Below is a small trained network, with its code and all its weights. Each question gives an input and a target symbol and asks what happens when units are switched off, that is, made to give their printed mean instead of their output.

import numpy as np


def w(rows, s, z=0):
    codes = np.array(rows[::2]) - 128.0
    scale = np.full(codes.shape[1], s)
    scale[-1] = z or s
    return codes * scale


def f(y):
    return y / 2 * (1 + np.tanh(0.7978845608 * (y + 0.044715 * y**3)))


def softmax(a):
    e = np.exp(a - a.max(-1, keepdims=True))
    return e / e.sum(-1, keepdims=True)


def log_softmax(a):
    a = a - a.max(-1, keepdims=True)
    return a - np.log(np.exp(a).sum(-1, keepdims=True))


def net(x, mask):
    ids = ['αβγδεζηθλμξπσ'.index(c) for c in x.split()]
    T = len(ids)
    res = E[ids] + P[:T]
    q, k, v = (res @ M[0].T for M in (Q, K, V))
    z = softmax(np.where(np.tri(T) > 0, q @ k.T / 3**0.5, -1e9)) @ v
    res = res + np.where(mask[0], z, O[0][:, -1]) @ O[0][:, :-1]
    y = f(res @ A[0][:, :-1].T + A[0][:, -1])
    res = res + np.where(mask[1:13], y, B[0][:, -1]) @ B[0][:, :-1]
    return log_softmax(res[-1] @ U[:, :-1].T + U[:, -1])


Q, K, V, O, A, B = {}, {}, {}, {}, {}, {}
E = w([
[5,73,147,87,212],'α',
[99,127,119,172,241],'β',
[66,184,57,170,66],'γ',
[193,49,141,63,65],'δ',
[71,86,149,76,151],'ε',
[129,92,113,44,66],'ζ',
[131,157,96,228,119],'η',
[73,114,135,33,110],'θ',
[228,85,176,178,192],'λ',
[187,74,182,101,116],'μ',
[60,222,73,193,120],'ξ',
[207,188,118,203,173],'π',
[127,109,196,80,157],'σ',
],0.014)
P = w([
[107,3,32,139,182],'0',
[102,61,116,113,145],'1',
[105,82,115,117,135],'2',
[127,109,109,138,123],'3',
[130,119,119,132,126],'4',
[132,126,128,128,120],'5',
[130,133,137,129,112],'6',
[132,148,143,126,112],'7',
[129,151,154,127,101],'8',
[133,158,164,125,96],'9',
[132,167,173,119,95],'10',
[132,173,185,121,91],'11',
[127,177,194,117,85],'12',
[128,187,203,115,82],'13',
],0.011)
Q[0] = w([
[132,145,148,190,149],'head 1',
[115,74,142,81,140],'head 1',
[168,202,119,253,124],'head 1',
],0.028)
K[0] = w([
[167,186,220,152,114],'head 1',
[167,81,60,127,156],'head 1',
[126,240,252,101,91],'head 1',
],0.018)
V[0] = w([
[136,122,56,134,36],'head 1',
[28,179,94,114,162],'head 1',
[102,129,131,7,110],'head 1',
],0.015)
O[0] = w([
[36,184,203,9,213,116],'head 1',
[69,57,69,79,15,136],'head 1',
[196,99,51,43,138,1],'head 1',
],0.014,0.0068)
A[0] = w([
[132,135,141,16,164,60],'neuron 1',
[45,121,88,189,33,55],'neuron 2',
[172,82,196,126,161,248],'neuron 3',
[83,128,118,175,197,121],'neuron 4',
[116,69,150,164,51,142],'neuron 5',
[102,58,142,2,83,131],'neuron 6',
[94,16,134,118,88,183],'neuron 7',
[202,201,183,88,182,161],'neuron 8',
[165,165,121,97,66,200],'neuron 9',
[70,107,193,108,79,117],'neuron 10',
[186,193,62,129,227,71],'neuron 11',
[103,97,201,11,91,180],'neuron 12',
],0.0094,0.012)
B[0] = w([
[154,90,112,219,4,172],'neuron 1',
[189,91,74,189,173,201],'neuron 2',
[58,156,67,109,106,227],'neuron 3',
[186,147,159,94,85,192],'neuron 4',
[110,119,128,107,194,197],'neuron 5',
[138,106,161,205,159,249],'neuron 6',
[162,198,128,32,93,225],'neuron 7',
[118,89,103,114,149,202],'neuron 8',
[74,123,103,162,145,169],'neuron 9',
[95,72,142,127,85,202],'neuron 10',
[140,24,157,88,112,156],'neuron 11',
[168,189,154,105,177,240],'neuron 12',
],0.011,0.018)
U = w([
[206,142,163,109,29,75],'α',
[192,130,130,125,168,38],'β',
[157,103,207,109,54,73],'γ',
[131,65,168,80,54,165],'δ',
[164,200,143,47,137,187],'ε',
[90,153,162,61,102,151],'ζ',
[36,69,137,151,9,139],'η',
[91,171,78,69,2,226],'θ',
[183,37,210,200,124,2],'λ',
[177,101,221,113,205,75],'μ',
[69,112,122,114,235,167],'ξ',
[130,199,143,174,198,190],'π',
[98,66,77,172,12,96],'σ',
],0.0075,0.006)

Each question gives the input, a string of symbols that net reads in full, and the target symbol t.
The units are the heads (3 rows each of Q, K, V and O) and the neurons (one row each of A and B). Each row of codes is followed by its name. A weight is (code - 128) times the scale printed after its matrix; where a second scale follows, it is the last column's (O, A, B and U).
mask holds one flag per unit, heads first, then neurons. A switched-off unit (its flag False) gives its mean, the last column of its rows in O or B, instead of its output. The means were averaged over made-up inputs and are rounded, as every weight is.
A unit's drop is (log p(t) with every unit on - log p(t) with that unit switched off) / (log p(t) with every unit on - log p(t) with every unit switched off).
The circuit of an input: a set's keep is (log p(t) with only the set's units on - log p(t) with every unit switched off) / (log p(t) with every unit on - log p(t) with every unit switched off). Starting from the 12 units with the biggest drops (on a tie, the unit counted first), units are removed one at a time, each time the one whose removal leaves the highest keep (on an exact tie, the one counted first), for as long as the keep stays at least 0.8.
circuit, biggest first: the units of the circuit, biggest drop first
most important unit: the unit with the biggest drop
k most important neurons: the k neurons with the biggest drops, biggest first
input π α ζ δ λ σ β, target σ: circuit, biggest first -> [head 1; neuron 12]
input ξ δ δ β π η π π ξ π σ α, target μ: circuit, biggest first -> [neuron 12; head 1; neuron 6; neuron 3]
input α μ β ε π β μ π δ π θ β λ σ, target β: 2 most important neurons -> [neuron 7; neuron 2]
input λ δ μ ζ δ α, target π: circuit, biggest first -> [head 1]
input π ε α ε, target η: 2 most important neurons -> [neuron 12; neuron 7]
input ξ α μ θ π δ λ δ σ θ θ μ, target μ: 4 most important neurons -> [neuron 6; neuron 12; neuron 3; neuron 2]
input α δ θ ε ξ π δ η μ σ η, target σ: 2 most important neurons -> [neuron 12; neuron 7]
input ε δ π μ ζ ζ λ θ θ, target ε: circuit, biggest first -> [neuron 7; head 1; neuron 12; neuron 3]
input ζ π α λ θ ε δ δ β α, target λ: circuit, biggest first -> [neuron 1; head 1; neuron 6; neuron 7]
input μ ξ ε, target ξ: circuit, biggest first -> [head 1; neuron 3; neuron 8]
input θ ε η π ζ θ π λ ε λ β, target λ: circuit, biggest first -> [head 1; neuron 11]
input θ π α π λ λ η ε λ ζ ξ γ, target ξ: circuit, biggest first -> [head 1; neuron 2; neuron 1; neuron 5]
input β ε β μ μ, target σ: 2 most important neurons -> [neuron 2; neuron 12]
input μ β ξ ξ δ θ ξ δ, target ξ: most important neuron -> [neuron 7]
input θ π θ δ π π ξ σ λ, target σ: 2 most important neurons -> [neuron 12; neuron 7]
input δ η π μ δ ε σ ξ π, target σ: 2 most important neurons -> [neuron 12; neuron 7]
input ε π π μ θ π λ δ θ σ, target ε: circuit, biggest first -> [head 1; neuron 7; neuron 12; neuron 10]
input γ ε σ δ π π σ α δ μ, target γ: 2 most important neurons -> [neuron 12; neuron 1]
input δ λ θ α β α π λ π σ θ δ, target δ: 2 most important neurons -> [neuron 1; neuron 11]
input ξ σ η β ζ ζ α α β λ μ, target μ: circuit, biggest first -> [head 1; neuron 12; neuron 6; neuron 3]
input σ π δ μ, target θ: 2 most important neurons -> [neuron 6; neuron 12]
input λ θ δ γ δ θ α, target π: 4 most important neurons -> [neuron 10; neuron 3; neuron 7; neuron 1]
input θ ε θ β π η δ, target α: 2 most important neurons -> [neuron 1; neuron 6]
input ε β σ ξ η α μ, target ε: circuit, biggest first -> [head 1; neuron 7; neuron 1; neuron 10]
input δ α α λ ε γ ζ θ μ σ, target δ: most important unit -> neuron 1
